Here is a tiny trained network, its code and every weight. The questions are about switching its units off for an input and a target symbol, where a switched-off unit gives its printed mean instead of its output.

import numpy as np


def w(rows, s, z=0):
    codes = np.array(rows[::2]) - 128.0
    scale = np.full(codes.shape[1], s)
    scale[-1] = z or s
    return codes * scale


def f(y):
    return np.maximum(y, 0)


def softmax(a):
    e = np.exp(a - a.max(-1, keepdims=True))
    return e / e.sum(-1, keepdims=True)


def log_softmax(a):
    a = a - a.max(-1, keepdims=True)
    return a - np.log(np.exp(a).sum(-1, keepdims=True))


def net(x, mask):
    ids = ['αβζηθμξπτψ'.index(c) for c in x.split()]
    T = len(ids)
    res = E[ids] + P[:T]
    u = 0
    for l in range(3):
        r = res
        for j in range(2):
            rows = slice(2 * j, 2 * j + 2)
            q, k, v = (r @ M[l][rows].T for M in (Q, K, V))
            z = softmax(np.where(np.tri(T) > 0, q @ k.T / 2**0.5, -1e9)) @ v
            o = O[l][rows]
            res = res + np.where(mask[u + j], z, o[:, -1]) @ o[:, :-1]
        u += 2
        y = f(res @ A[l][:, :-1].T + A[l][:, -1])
        res = res + np.where(mask[u : u + 4], y, B[l][:, -1]) @ B[l][:, :-1]
        u += 4
    return log_softmax(res[-1] @ U[:, :-1].T + U[:, -1])


Q, K, V, O, A, B = {}, {}, {}, {}, {}, {}
E = w([
[151,85,175],'α',
[127,154,33],'β',
[194,181,74],'ζ',
[189,170,137],'η',
[203,129,208],'θ',
[195,168,126],'μ',
[57,247,137],'ξ',
[193,147,187],'π',
[113,116,177],'τ',
[46,8,178],'ψ',
],0.013)
P = w([
[183,134,61],'0',
[168,136,85],'1',
[173,123,97],'2',
[164,123,118],'3',
[147,123,135],'4',
[137,111,153],'5',
[125,108,183],'6',
[114,99,182],'7',
[104,97,203],'8',
[97,93,228],'9',
[91,92,241],'10',
[91,86,252],'11',
],0.0049)
Q[0] = w([
[89,114,142],'L0H0',
[163,178,142],'L0H0',
[183,84,82],'L0H1',
[164,119,248],'L0H1',
],0.013)
K[0] = w([
[48,138,167],'L0H0',
[58,149,61],'L0H0',
[159,196,103],'L0H1',
[22,2,177],'L0H1',
],0.0094)
V[0] = w([
[154,66,88],'L0H0',
[147,203,179],'L0H0',
[113,189,236],'L0H1',
[208,253,20],'L0H1',
],0.006)
O[0] = w([
[77,210,25,128],'L0H0',
[114,121,193,136],'L0H0',
[100,252,118,135],'L0H1',
[89,126,255,2],'L0H1',
],0.0043,0.0057)
A[0] = w([
[194,165,150,93],'L0N0',
[173,190,81,9],'L0N1',
[109,31,152,45],'L0N2',
[255,103,139,82],'L0N3',
],0.012,0.0011)
B[0] = w([
[4,186,130,205],'L0N0',
[90,149,254,187],'L0N1',
[16,118,77,226],'L0N2',
[55,217,105,253],'L0N3',
],0.0073,0.0038)
Q[1] = w([
[108,131,254],'L1H0',
[122,119,171],'L1H0',
[155,113,85],'L1H1',
[72,114,168],'L1H1',
],0.0097)
K[1] = w([
[209,137,154],'L1H0',
[142,135,153],'L1H0',
[162,136,156],'L1H1',
[126,255,137],'L1H1',
],0.01)
V[1] = w([
[167,125,54],'L1H0',
[222,254,68],'L1H0',
[86,174,170],'L1H1',
[129,146,57],'L1H1',
],0.0073)
O[1] = w([
[27,116,105,70],'L1H0',
[3,103,156,84],'L1H0',
[169,157,20,252],'L1H1',
[86,109,127,128],'L1H1',
],0.0059,0.0042)
A[1] = w([
[177,182,254,129],'L1N0',
[239,120,132,252],'L1N1',
[90,179,102,123],'L1N2',
[22,40,128,33],'L1N3',
],0.008,0.0012)
B[1] = w([
[107,151,117,225],'L1N0',
[212,154,33,166],'L1N1',
[6,179,180,252],'L1N2',
[127,152,56,226],'L1N3',
],0.011,0.003)
Q[2] = w([
[58,85,1],'L2H0',
[207,138,95],'L2H0',
[222,130,25],'L2H1',
[88,139,176],'L2H1',
],0.0088)
K[2] = w([
[84,248,208],'L2H0',
[168,117,84],'L2H0',
[111,124,83],'L2H1',
[135,168,218],'L2H1',
],0.011)
V[2] = w([
[131,16,201],'L2H0',
[116,134,57],'L2H0',
[68,197,106],'L2H1',
[254,197,205],'L2H1',
],0.0077)
O[2] = w([
[159,254,98,12],'L2H0',
[9,88,125,142],'L2H0',
[63,161,56,230],'L2H1',
[74,44,219,29],'L2H1',
],0.0037,0.011)
A[2] = w([
[58,67,76,84],'L2N0',
[164,70,167,253],'L2N1',
[221,2,68,134],'L2N2',
[56,76,96,124],'L2N3',
],0.0079,0.0057)
B[2] = w([
[187,167,174,230],'L2N0',
[42,4,119,168],'L2N1',
[94,158,123,240],'L2N2',
[182,142,170,253],'L2N3',
],0.011,0.0048)
U = w([
[122,126,137,12],'α',
[172,135,182,172],'β',
[149,126,160,92],'ζ',
[105,157,159,108],'η',
[146,128,161,91],'θ',
[87,176,164,74],'μ',
[132,117,145,66],'ξ',
[164,131,175,141],'π',
[36,2,81,255],'τ',
[165,162,65,89],'ψ',
],0.011,0.0043)

Each question gives the input, a string of symbols that net reads in full, and the target symbol t.
The units are the heads (2 rows each of Q, K, V and O) and the neurons (one row each of A and B). Each row of codes is followed by its name. A weight is (code - 128) times the scale printed after its matrix; where a second scale follows, it is the last column's (O, A, B and U).
mask holds one flag per unit, layer by layer, with each layer's heads first. A switched-off unit (its flag False) gives its mean, the last column of its rows in O or B, instead of its output. The means were averaged over made-up inputs and are rounded, as every weight is.
A unit's drop is (log p(t) with every unit on - log p(t) with that unit switched off) / (log p(t) with every unit on - log p(t) with every unit switched off).
The circuit of an input: a set's keep is (log p(t) with only the set's units on - log p(t) with every unit switched off) / (log p(t) with every unit on - log p(t) with every unit switched off). Starting from the 12 units with the biggest drops (on a tie, the unit counted first), units are removed one at a time, each time the one whose removal leaves the highest keep (on an exact tie, the one counted first), for as long as the keep stays at least 0.8.
circuit, biggest first: the units of the circuit, biggest drop first
unit that matters most: the unit with the biggest drop
k most important neurons: the k neurons with the biggest drops, biggest first
top k neurons in layer l: the k neurons of layer l with the biggest drops, biggest first
which heads matter: for each layer, one digit per head in row order, 1 if its drop is at least 0.15 and else 0, layers parted by /
drop of u: that unit's drop, to one decimal
input τ τ ξ τ ψ η, target μ: circuit, biggest first	(L0N3 L0N0 L1N2)
input ζ τ ξ ψ ψ ψ α, target ψ: which heads matter	01 / 10 / 00
input ζ τ α τ τ τ μ τ τ α, target τ: circuit, biggest first	(L2N1 L2H1 L1N2)
input τ τ π β τ β, target τ: unit that matters most	L0N3
input ζ β τ ψ η α, target ψ: which heads matter	01 / 10 / 01
input ψ τ η τ τ ψ τ τ τ, target τ: 2 most important neurons	(L2N1 L2N0)
input ζ μ ψ θ τ, target ψ: 4 most important neurons	(L0N2 L1N1 L0N1 L0N0)
input ξ μ π ζ τ ψ τ, target ψ: 4 most important neurons	(L0N2 L1N1 L1N3 L0N0)
input τ τ τ β, target τ: top 2 neurons in layer 1	(L1N2 L1N3)
input π ψ τ ψ ψ τ τ ψ ψ, target ψ: 2 most important neurons	(L0N2 L1N3)
input ζ ξ μ, target μ: 3 most important neurons	(L0N3 L0N0 L1N2)
input α τ ψ β θ, target μ: 4 most important neurons	(L0N3 L0N0 L1N2 L0N1)
input ξ ψ η π α μ τ, target τ: 3 most important neurons	(L2N1 L0N0 L1N2)
input ξ τ τ α, target τ: unit that matters most	L2H1
input β τ ζ β τ τ β τ ψ π, target μ: top 3 neurons in layer 0	(L0N3 L0N0 L0N1)
input τ ψ ψ τ β τ τ β π ζ, target μ: top 3 neurons in layer 0	(L0N1 L0N0 L0N3)
input β τ ξ ψ π θ, target μ: drop of L0N3	0.9
input ψ τ τ μ τ ζ, target μ: drop of L0N3	0.1
input τ ψ ξ π τ θ τ η, target μ: drop of L0N3	0.3
